Below is a small trained network, with its code and all its weights. Each question gives an input and a class and asks what happens when units are switched off, that is, made to give their printed mean instead of their output.

import numpy as np


def w(rows, s, z=0):
    codes = np.array(rows[::2]) - 128.0
    scale = np.full(codes.shape[1], s)
    scale[-1] = z or s
    return codes * scale


def f(y):
    return y / 2 * (1 + np.tanh(0.7978845608 * (y + 0.044715 * y**3)))


def log_softmax(a):
    a = a - a.max(-1, keepdims=True)
    return a - np.log(np.exp(a).sum(-1, keepdims=True))


def net(x, mask):
    res = np.array(x, float).reshape(1, 8) / 4 @ E
    y = f(res @ A[0][:, :-1].T + A[0][:, -1])
    res = res + np.where(mask, y, B[0][:, -1]) @ B[0][:, :-1]
    return log_softmax(res[-1] @ U[:, :-1].T + U[:, -1])


A, B = {}, {}
E = w([
[134,120,130,125,119,137],'x0',
[125,216,125,60,148,189],'x1',
[128,128,129,127,127,129],'x2',
[129,126,128,126,126,131],'x3',
[120,140,126,137,139,119],'x4',
[131,167,245,120,82,75],'x5',
[186,190,70,152,52,101],'x6',
[253,130,154,140,193,127],'x7',
],0.011)
A[0] = w([
[99,58,140,122,187,95,111],'N0',
[148,177,82,163,100,127,62],'N1',
[63,138,110,124,89,117,88],'N2',
[207,114,132,141,166,110,136],'N3',
[196,135,146,143,163,151,130],'N4',
[92,129,192,76,206,192,107],'N5',
[128,133,200,145,104,91,126],'N6',
[104,189,127,74,142,161,171],'N7',
[197,141,144,92,163,128,114],'N8',
[148,153,112,135,89,111,61],'N9',
[123,78,2,165,177,155,98],'N10',
[195,133,148,140,171,120,123],'N11',
[161,184,103,143,70,136,122],'N12',
[121,11,140,240,89,62,35],'N13',
[84,113,125,137,75,156,116],'N14',
[135,95,99,141,138,165,124],'N15',
[140,150,218,134,92,100,71],'N16',
[125,189,118,30,145,152,1],'N17',
[110,151,193,121,85,92,82],'N18',
[173,162,102,142,62,107,113],'N19',
[56,148,95,91,76,145,143],'N20',
[144,195,127,44,146,155,64],'N21',
[81,79,200,125,187,148,95],'N22',
[120,179,130,77,141,170,65],'N23',
[136,99,116,153,140,67,109],'N24',
[60,122,115,105,68,116,129],'N25',
],0.011,0.0048)
B[0] = w([
[116,146,93,114,64,85,177],'N0',
[100,103,51,69,104,105,164],'N1',
[82,52,176,127,185,161,167],'N2',
[68,103,172,158,199,139,192],'N3',
[47,70,168,140,188,125,185],'N4',
[95,98,25,111,50,73,204],'N5',
[147,205,137,37,101,199,186],'N6',
[149,137,164,176,93,105,199],'N7',
[109,76,133,175,208,171,183],'N8',
[119,96,86,76,105,97,146],'N9',
[186,236,144,13,122,224,245],'N10',
[66,75,162,144,209,141,184],'N11',
[52,80,57,97,110,32,186],'N12',
[192,166,170,231,37,114,228],'N13',
[117,107,155,145,172,134,161],'N14',
[145,154,128,97,105,142,161],'N15',
[143,184,105,19,142,203,193],'N16',
[204,169,165,203,67,104,180],'N17',
[143,172,133,54,151,209,183],'N18',
[73,67,51,89,123,74,186],'N19',
[85,107,181,174,198,143,195],'N20',
[175,149,168,228,79,125,193],'N21',
[102,100,33,65,123,32,192],'N22',
[209,155,160,189,82,77,172],'N23',
[148,121,148,181,98,150,156],'N24',
[63,58,191,188,255,179,184],'N25',
],0.0076,0.012)
U = w([
[112,55,186,166,252,152,106],'0',
[202,218,133,2,123,230,83],'1',
[222,146,163,231,45,81,253],'2',
[123,68,39,62,94,7,58],'3',
],0.0087,0.0037)

Each question gives the input, the list of numbers given to net, and the class t.
The units are the neurons (one row each of A and B). Each row of codes is followed by its name. A weight is (code - 128) times the scale printed after its matrix; where a second scale follows, it is the last column's (A, B and U).
mask holds one flag per neuron, in row order. A switched-off neuron (its flag False) gives its mean, the last column of its row in B, instead of its output. The means were averaged over made-up inputs and are rounded, as every weight is.
A unit's drop is (log p(t) with every unit on - log p(t) with that unit switched off) / (log p(t) with every unit on - log p(t) with every unit switched off).
The circuit of an input: a set's keep is (log p(t) with only the set's units on - log p(t) with every unit switched off) / (log p(t) with every unit on - log p(t) with every unit switched off). Starting from the 12 units with the biggest drops (on a tie, the unit counted first), units are removed one at a time, each time the one whose removal leaves the highest keep (on an exact tie, the one counted first), for as long as the keep stays at least 0.8.
circuit, biggest first: the units of the circuit, biggest drop first
k most important neurons: the k neurons with the biggest drops, biggest first
drop when u is switched off: that unit's drop, to one decimal
input [4,-6,-1,-8,-5,-7,7,0], class 1: circuit, biggest first : N10
input [-4,8,-4,7,8,3,-8,4], class 2: circuit, biggest first : N21; N17
input [-5,2,-4,2,6,3,4,0], class 3: circuit, biggest first : N10; N13
input [-2,7,-8,0,-6,-6,3,3], class 2: 2 most important neurons : N21; N17
input [-7,6,-2,-6,-8,-5,8,-4], class 3: 4 most important neurons : N12; N1; N19; N13
input [4,2,6,-1,0,7,-3,-8], class 0: 3 most important neurons : N25; N10; N20
input [2,1,-4,-7,-7,2,1,-2], class 0: circuit, biggest first : N10; N5
input [4,-2,6,-5,2,-8,4,8], class 0: 3 most important neurons : N3; N4; N11
input [-4,-6,1,-7,2,8,-8,2], class 1: 2 most important neurons : N6; N16
input [-8,8,-2,3,6,7,7,-8], class 0: 2 most important neurons : N25; N20
input [1,-6,-5,-1,8,6,-6,3], class 1: 2 most important neurons : N6; N16
input [0,7,8,6,-2,6,-8,5], class 3: 2 most important neurons : N5; N22
input [0,-6,4,0,-4,7,-1,-3], class 1: 3 most important neurons : N16; N6; N18
input [-1,-5,-4,-2,-7,-3,8,3], class 3: most important neuron : N19
input [7,-8,5,7,0,-6,-8,-7], class 2: 2 most important neurons : N13; N0
input [-5,0,5,1,1,7,1,-6], class 1: 3 most important neurons : N6; N16; N18
input [0,-6,-1,8,-3,7,-2,-7], class 0: 3 most important neurons : N25; N10; N2
input [-7,-5,5,2,5,6,-8,-3], class 3: 2 most important neurons : N22; N10
input [-8,-5,-2,6,2,1,7,0], class 3: 2 most important neurons : N19; N12
input [1,5,5,-8,0,7,1,8], class 0: circuit, biggest first : N8
input [-2,-6,0,0,4,-8,2,-4], class 1: drop when N10 is switched off : 1.3
input [6,-6,-6,3,-1,8,-6,6], class 1: drop when N6 is switched off : 0.6
input [5,6,3,0,3,5,-3,-2], class 2: drop when N17 is switched off : 0.2
input [2,5,-8,-1,-5,2,5,0], class 2: drop when N19 is switched off : -0.1
